Below is a small trained network, with its code and all its weights. Each question gives an input and a class and asks what happens when units are switched off, that is, made to give their printed mean instead of their output.

import numpy as np


def w(rows, s, z=0):
    codes = np.array(rows[::2]) - 128.0
    scale = np.full(codes.shape[1], s)
    scale[-1] = z or s
    return codes * scale


def f(y):
    return y / 2 * (1 + np.tanh(0.7978845608 * (y + 0.044715 * y**3)))


def log_softmax(a):
    a = a - a.max(-1, keepdims=True)
    return a - np.log(np.exp(a).sum(-1, keepdims=True))


def net(x, mask):
    res = np.array(x, float).reshape(1, 3) / 4 @ E
    y = f(res @ A[0][:, :-1].T + A[0][:, -1])
    res = res + np.where(mask, y, B[0][:, -1]) @ B[0][:, :-1]
    return log_softmax(res[-1] @ U[:, :-1].T + U[:, -1])


A, B = {}, {}
E = w([
[136,75,31,143,179,59,163,125,95,66,201,43],'x0',
[112,251,82,121,91,42,185,84,206,202,128,105],'x1',
[199,66,164,59,147,134,250,69,25,154,141,182],'x2',
],0.011)
A[0] = w([
[168,123,80,77,158,147,193,21,80,128,186,137,76],'neuron 0',
[111,200,87,111,51,84,172,30,126,201,122,83,101],'neuron 1',
[155,87,57,215,181,26,160,82,108,76,254,59,3],'neuron 2',
[139,106,156,158,175,177,83,118,75,118,150,108,5],'neuron 3',
[147,190,166,122,124,60,119,64,130,149,139,95,9],'neuron 4',
[118,173,151,102,76,143,147,107,186,142,62,168,52],'neuron 5',
[159,170,139,193,149,245,97,82,144,237,21,180,67],'neuron 6',
[32,210,80,167,91,153,31,196,206,36,65,27,148],'neuron 7',
[195,81,195,129,76,254,79,120,128,16,126,180,240],'neuron 8',
[165,131,158,65,153,135,175,111,107,155,79,224,76],'neuron 9',
],0.0076,0.0036)
B[0] = w([
[58,151,185,58,134,193,51,65,137,141,74,36,175],'neuron 0',
[209,161,37,99,198,217,113,130,71,58,218,213,194],'neuron 1',
[179,149,201,132,151,2,112,228,178,86,66,133,199],'neuron 2',
[196,150,114,222,133,165,53,104,90,79,141,171,154],'neuron 3',
[137,124,26,159,193,115,69,79,93,124,181,156,152],'neuron 4',
[146,182,142,144,166,143,127,192,135,80,132,147,173],'neuron 5',
[227,196,182,107,116,61,141,170,165,138,104,179,197],'neuron 6',
[143,119,136,34,94,168,103,63,93,87,77,84,251],'neuron 7',
[157,139,119,132,162,182,159,170,67,81,112,165,225],'neuron 8',
[105,131,172,81,72,195,54,117,138,168,70,114,176],'neuron 9',
],0.0087,0.019)
U = w([
[202,188,188,106,136,73,110,191,169,119,86,129,125],'0',
[102,155,141,38,96,168,43,34,92,130,82,56,55],'1',
[174,144,44,154,187,182,115,123,34,64,174,146,125],'2',
[145,164,127,70,118,158,173,119,97,81,116,87,204],'3',
[90,89,123,195,80,104,159,84,168,181,250,139,2],'4',
[75,136,100,254,91,122,204,46,190,151,179,113,2],'5',
[49,103,102,201,90,115,142,80,168,174,221,141,2],'6',
],0.0087,0.0038)

Each question gives the input, the list of numbers given to net, and the class t.
The units are the neurons (one row each of A and B). Each row of codes is followed by its name. A weight is (code - 128) times the scale printed after its matrix; where a second scale follows, it is the last column's (A, B and U).
mask holds one flag per neuron, in row order. A switched-off neuron (its flag False) gives its mean, the last column of its row in B, instead of its output. The means were averaged over made-up inputs and are rounded, as every weight is.
A unit's drop is (log p(t) with every unit on - log p(t) with that unit switched off) / (log p(t) with every unit on - log p(t) with every unit switched off).
The circuit of an input: a set's keep is (log p(t) with only the set's units on - log p(t) with every unit switched off) / (log p(t) with every unit on - log p(t) with every unit switched off). Starting from all 10 units, units are removed one at a time, each time the one whose removal leaves the highest keep (on an exact tie, the one counted first), for as long as the keep stays at least 0.8.
units of the circuit, in order: the units of the circuit, biggest drop first
most important unit: the unit with the biggest drop
k most important neurons: the k neurons with the biggest drops, biggest first
drop when u is switched off: that unit's drop, to one decimal
input [8,-6,-1], class 0: most important unit -> neuron 2
input [-3,-5,5], class 1: 2 most important neurons -> [neuron 9; neuron 1]
input [-6,-7,0], class 2: 4 most important neurons -> [neuron 8; neuron 2; neuron 3; neuron 0]
input [-3,-3,4], class 1: 2 most important neurons -> [neuron 2; neuron 9]
input [-2,8,6], class 2: 2 most important neurons -> [neuron 1; neuron 7]
input [-7,-7,4], class 0: 2 most important neurons -> [neuron 6; neuron 1]
input [-5,-5,8], class 1: 2 most important neurons -> [neuron 9; neuron 0]
input [5,7,1], class 2: 2 most important neurons -> [neuron 1; neuron 4]
input [-7,0,8], class 1: 3 most important neurons -> [neuron 9; neuron 2; neuron 0]
input [2,4,1], class 2: 2 most important neurons -> [neuron 1; neuron 6]
input [-4,6,-3], class 2: 2 most important neurons -> [neuron 1; neuron 2]
input [-3,-3,-5], class 1: 2 most important neurons -> [neuron 7; neuron 2]
input [-3,2,-3], class 3: units of the circuit, in order -> [neuron 2; neuron 9]
input [6,-4,-2], class 0: most important unit -> neuron 2
input [3,-2,5], class 1: 2 most important neurons -> [neuron 0; neuron 6]
input [-5,6,2], class 2: 3 most important neurons -> [neuron 1; neuron 2; neuron 4]
input [-3,6,-7], class 1: drop when neuron 7 is switched off -> 2.7
input [7,4,-3], class 0: drop when neuron 2 is switched off -> 4.8
input [5,-3,0], class 0: drop when neuron 8 is switched off -> 0.0
input [4,-1,-7], class 1: most important unit -> neuron 7
